Below is a small trained network, with its code and all its weights. Each question gives an input and a class and asks what happens when units are switched off, that is, made to give their printed mean instead of their output.

import numpy as np


def w(rows, s, z=0):
    codes = np.array(rows[::2]) - 128.0
    scale = np.full(codes.shape[1], s)
    scale[-1] = z or s
    return codes * scale


def f(y):
    return np.maximum(y, 0)


def log_softmax(a):
    a = a - a.max(-1, keepdims=True)
    return a - np.log(np.exp(a).sum(-1, keepdims=True))


def net(x, mask):
    res = np.array(x, float).reshape(1, 4) / 4 @ E
    y = f(res @ A[0][:, :-1].T + A[0][:, -1])
    res = res + np.where(mask, y, B[0][:, -1]) @ B[0][:, :-1]
    return log_softmax(res[-1] @ U[:, :-1].T + U[:, -1])


A, B = {}, {}
E = w([
[193,27,59,72,131,138,89,142],'x0',
[150,156,74,79,110,73,147,207],'x1',
[206,120,165,209,121,70,144,89],'x2',
[142,129,27,139,253,138,55,131],'x3',
],0.013)
A[0] = w([
[171,196,141,227,234,103,103,77,174],'neuron 1',
[145,136,179,161,114,139,105,17,52],'neuron 2',
[128,109,89,165,139,195,56,20,66],'neuron 3',
[74,136,215,215,115,144,134,60,74],'neuron 4',
[191,152,101,161,142,125,173,175,130],'neuron 5',
[157,100,70,47,99,154,90,180,54],'neuron 6',
[52,197,195,174,70,221,157,36,248],'neuron 7',
[221,67,167,196,133,101,143,70,162],'neuron 8',
[216,104,105,192,107,56,167,108,34],'neuron 9',
[97,98,226,79,44,149,107,101,189],'neuron 10',
[109,177,175,117,44,65,197,190,114],'neuron 11',
[120,147,150,92,1,138,243,163,253],'neuron 12',
[84,104,107,90,139,201,144,131,106],'neuron 13',
],0.0099,0.0044)
B[0] = w([
[109,81,158,151,72,103,75,155,207],'neuron 1',
[145,30,83,125,157,172,98,130,176],'neuron 2',
[179,167,160,74,96,104,81,161,174],'neuron 3',
[103,105,114,107,148,224,133,163,209],'neuron 4',
[102,128,163,134,105,157,142,114,157],'neuron 5',
[152,88,58,83,148,176,63,175,179],'neuron 6',
[83,96,144,118,141,202,211,134,250],'neuron 7',
[200,156,109,171,78,118,185,61,201],'neuron 8',
[137,137,116,151,101,176,159,97,180],'neuron 9',
[171,97,137,236,176,99,133,94,212],'neuron 10',
[130,197,138,100,48,104,131,137,218],'neuron 11',
[173,150,179,164,76,10,97,73,247],'neuron 12',
[148,90,70,147,129,147,119,132,163],'neuron 13',
],0.011,0.021)
U = w([
[69,239,190,151,73,76,186,184,142],'0',
[114,165,85,99,188,120,207,120,19],'1',
[175,132,99,133,100,59,66,198,139],'2',
[113,116,148,165,187,115,189,84,2],'3',
[190,213,41,42,84,175,204,146,162],'4',
[66,80,69,93,176,254,127,245,177],'5',
[147,113,122,240,108,156,187,116,158],'6',
],0.0086,0.0053)

Each question gives the input, the list of numbers given to net, and the class t.
The units are the neurons (one row each of A and B). Each row of codes is followed by its name. A weight is (code - 128) times the scale printed after its matrix; where a second scale follows, it is the last column's (A, B and U).
mask holds one flag per neuron, in row order. A switched-off neuron (its flag False) gives its mean, the last column of its row in B, instead of its output. The means were averaged over made-up inputs and are rounded, as every weight is.
A unit's drop is (log p(t) with every unit on - log p(t) with that unit switched off) / (log p(t) with every unit on - log p(t) with every unit switched off).
The circuit of an input: a set's keep is (log p(t) with only the set's units on - log p(t) with every unit switched off) / (log p(t) with every unit on - log p(t) with every unit switched off). Starting from the 12 units with the biggest drops (on a tie, the unit counted first), units are removed one at a time, each time the one whose removal leaves the highest keep (on an exact tie, the one counted first), for as long as the keep stays at least 0.8.
circuit, biggest first: the units of the circuit, biggest drop first
unit that matters most: the unit with the biggest drop
top k neurons: the k neurons with the biggest drops, biggest first
drop of u: that unit's drop, to one decimal
input [3,-2,0,5], class 2: top 3 neurons -> [neuron 7; neuron 4; neuron 3]
input [8,-3,-3,-7], class 2: unit that matters most -> neuron 7
input [-1,8,0,-1], class 0: top 2 neurons -> [neuron 2; neuron 11]
input [5,3,3,-7], class 0: circuit, biggest first -> [neuron 11; neuron 2]
input [5,-5,3,1], class 4: top 2 neurons -> [neuron 10; neuron 12]
input [-5,-8,-3,-3], class 5: top 2 neurons -> [neuron 4; neuron 7]
input [4,5,1,-5], class 2: top 2 neurons -> [neuron 7; neuron 6]
input [-3,4,7,-1], class 0: circuit, biggest first -> [neuron 10; neuron 11]
input [2,-6,7,6], class 2: top 2 neurons -> [neuron 3; neuron 7]
input [-2,3,-8,-2], class 2: circuit, biggest first -> [neuron 6; neuron 7; neuron 12]
input [-6,1,-2,2], class 5: top 4 neurons -> [neuron 12; neuron 8; neuron 11; neuron 10]
input [-5,8,-3,3], class 0: top 3 neurons -> [neuron 2; neuron 4; neuron 8]
input [0,5,8,-6], class 0: top 2 neurons -> [neuron 11; neuron 12]
input [-8,-8,-8,-7], class 6: circuit, biggest first -> [neuron 10]
input [3,-3,4,6], class 2: top 2 neurons -> [neuron 3; neuron 7]
input [-5,-7,0,-2], class 5: top 2 neurons -> [neuron 4; neuron 7]
input [2,-1,-7,1], class 5: drop of neuron 12 -> 0.9
input [-3,8,-2,1], class 0: drop of neuron 8 -> 0.1
input [-6,-5,3,2], class 5: drop of neuron 3 -> 0.0
input [2,-5,-2,1], class 5: unit that matters most -> neuron 12
